Here is a tiny trained network, its code and every weight. The questions are about switching its units off for an input and a class, where a switched-off unit gives its printed mean instead of its output.

import numpy as np


def w(rows, s, z=0):
    codes = np.array(rows[::2]) - 128.0
    scale = np.full(codes.shape[1], s)
    scale[-1] = z or s
    return codes * scale


def f(y):
    return np.maximum(y, 0)


def log_softmax(a):
    a = a - a.max(-1, keepdims=True)
    return a - np.log(np.exp(a).sum(-1, keepdims=True))


def net(x, mask):
    res = np.array(x, float).reshape(1, 7) / 4 @ E
    y = f(res @ A[0][:, :-1].T + A[0][:, -1])
    res = res + np.where(mask, y, B[0][:, -1]) @ B[0][:, :-1]
    return log_softmax(res[-1] @ U[:, :-1].T + U[:, -1])


A, B = {}, {}
E = w([
[132,88,175,59,82,69,188,183,208,78,182],'x0',
[140,121,129,130,105,126,117,113,131,135,131],'x1',
[226,23,17,80,169,140,134,142,131,85,110],'x2',
[126,118,123,147,150,119,135,140,149,148,146],'x3',
[186,167,152,184,134,34,175,137,76,116,2],'x4',
[152,153,145,125,128,139,120,104,162,123,138],'x5',
[136,73,182,118,190,86,94,71,80,57,181],'x6',
],0.01)
A[0] = w([
[133,107,185,136,61,98,221,169,220,67,139,17],'n0',
[93,97,146,96,163,82,109,105,90,133,169,66],'n1',
[2,165,199,181,75,119,108,152,141,99,136,60],'n2',
[29,126,76,51,125,147,111,111,173,150,174,40],'n3',
[128,146,128,132,156,205,61,145,104,148,183,67],'n4',
[98,147,86,114,63,174,171,195,143,151,75,251],'n5',
[178,143,168,167,163,44,192,115,136,149,25,29],'n6',
[87,81,169,153,188,61,107,72,98,98,169,87],'n7',
[101,187,57,167,75,162,160,234,209,181,102,192],'n8',
[158,93,222,204,158,59,133,103,75,34,87,135],'n9',
[108,107,167,61,67,86,172,158,169,92,131,56],'n10',
[93,176,183,141,96,97,119,161,91,126,177,56],'n11',
[102,106,199,65,132,69,158,208,124,116,185,53],'n12',
[160,93,215,144,207,101,101,113,94,98,181,116],'n13',
[135,143,88,233,175,145,105,110,76,171,126,189],'n14',
[117,170,140,150,169,222,88,55,79,142,71,196],'n15',
[109,132,161,92,94,86,201,151,148,100,159,58],'n16',
[89,180,252,140,99,104,140,155,109,159,169,25],'n17',
[92,123,131,84,44,204,94,151,149,129,195,34],'n18',
[179,97,71,53,147,124,184,192,94,72,155,236],'n19',
[153,126,154,158,92,71,152,111,154,138,43,86],'n20',
[80,68,163,97,166,156,85,102,115,125,168,86],'n21',
[175,103,73,107,139,161,84,122,163,68,70,226],'n22',
],0.0092,0.0018)
B[0] = w([
[60,193,149,133,121,75,210,95,68,188,169,234],'n0',
[190,136,159,125,148,184,160,110,151,66,38,170],'n1',
[164,36,65,175,164,108,91,134,241,175,102,235],'n2',
[133,172,162,42,179,139,116,245,112,180,133,207],'n3',
[101,146,139,140,151,132,89,186,50,115,168,186],'n4',
[188,150,182,172,73,188,162,78,176,62,89,220],'n5',
[127,160,147,73,188,141,74,228,95,188,137,229],'n6',
[141,157,167,119,70,178,174,50,209,96,59,196],'n7',
[167,107,198,126,30,182,165,96,113,51,28,250],'n8',
[154,180,156,60,194,197,161,145,120,89,119,218],'n9',
[24,117,123,157,111,88,173,85,74,187,207,213],'n10',
[139,5,100,118,182,76,74,132,214,146,76,194],'n11',
[49,158,116,121,116,168,171,103,70,140,125,211],'n12',
[163,150,99,151,51,155,193,97,172,57,115,198],'n13',
[78,121,78,143,115,112,196,93,51,197,164,203],'n14',
[92,139,63,162,88,108,196,75,134,180,253,215],'n15',
[65,100,115,139,102,91,188,96,72,186,149,199],'n16',
[175,37,126,198,171,99,49,126,173,161,113,229],'n17',
[148,210,141,123,244,138,86,141,98,96,108,214],'n18',
[192,16,112,176,145,96,72,120,180,180,161,224],'n19',
[164,160,184,95,190,165,81,206,71,138,128,200],'n20',
[181,183,176,51,97,206,134,197,66,116,131,193],'n21',
[118,74,74,130,164,59,57,71,163,168,129,201],'n22',
],0.0073,0.013)
U = w([
[46,165,66,153,127,103,185,86,40,199,185,224],'0',
[156,209,140,53,193,159,88,255,86,168,122,12],'1',
[162,52,53,150,172,75,79,126,189,170,121,5],'2',
[166,171,134,113,96,184,176,98,139,96,76,243],'3',
],0.0088,0.0019)

Each question gives the input, the list of numbers given to net, and the class t.
The units are the neurons (one row each of A and B). Each row of codes is followed by its name. A weight is (code - 128) times the scale printed after its matrix; where a second scale follows, it is the last column's (A, B and U).
mask holds one flag per neuron, in row order. A switched-off neuron (its flag False) gives its mean, the last column of its row in B, instead of its output. The means were averaged over made-up inputs and are rounded, as every weight is.
A unit's drop is (log p(t) with every unit on - log p(t) with that unit switched off) / (log p(t) with every unit on - log p(t) with every unit switched off).
The circuit of an input: a set's keep is (log p(t) with only the set's units on - log p(t) with every unit switched off) / (log p(t) with every unit on - log p(t) with every unit switched off). Starting from the 12 units with the biggest drops (on a tie, the unit counted first), units are removed one at a time, each time the one whose removal leaves the highest keep (on an exact tie, the one counted first), for as long as the keep stays at least 0.8.
circuit, biggest first: the units of the circuit, biggest drop first
k most important neurons: the k neurons with the biggest drops, biggest first
drop of u: that unit's drop, to one decimal
input [-6,4,2,-3,1,-3,8], class 3: circuit, biggest first -> (n7)
input [1,0,-4,6,2,-4,-3], class 2: circuit, biggest first -> (n2 n17)
input [7,-7,-6,-6,1,5,3], class 0: 2 most important neurons -> (n0 n12)
input [-7,0,-8,7,7,4,6], class 2: 2 most important neurons -> (n17 n2)
input [7,-1,4,-6,-4,2,-6], class 0: 2 most important neurons -> (n10 n0)
input [0,1,2,2,-1,0,3], class 3: circuit, biggest first -> (n2 n6 n10)
input [0,-1,-8,8,-7,-1,3], class 2: 4 most important neurons -> (n2 n17 n11 n6)
input [-7,5,-8,5,-8,2,-7], class 1: 2 most important neurons -> (n3 n18)
input [-2,3,-7,-2,-5,-3,5], class 2: 3 most important neurons -> (n2 n17 n11)
input [-7,-4,6,3,-4,-8,8], class 3: 3 most important neurons -> (n7 n1 n21)
input [3,3,-3,-4,-8,-1,8], class 1: 4 most important neurons -> (n3 n21 n18 n8)
input [-8,4,6,8,8,-7,0], class 0: 2 most important neurons -> (n14 n15)
input [6,5,3,-5,4,0,8], class 3: 3 most important neurons -> (n9 n7 n13)
input [-5,4,2,6,-1,-3,-6], class 3: circuit, biggest first -> (n8)
input [5,2,-8,-6,4,-3,4], class 2: 3 most important neurons -> (n17 n2 n11)
input [2,4,-7,1,5,-1,0], class 2: 2 most important neurons -> (n2 n17)
input [-8,-2,8,1,-5,-4,-8], class 0: drop of n11 -> 0.9
input [-2,6,2,2,-3,2,-4], class 3: drop of n0 -> 0.1
input [-4,4,-6,-5,4,4,-2], class 2: drop of n2 -> 0.2
input [1,7,-5,5,-6,1,-4], class 1: circuit, biggest first -> (n3)
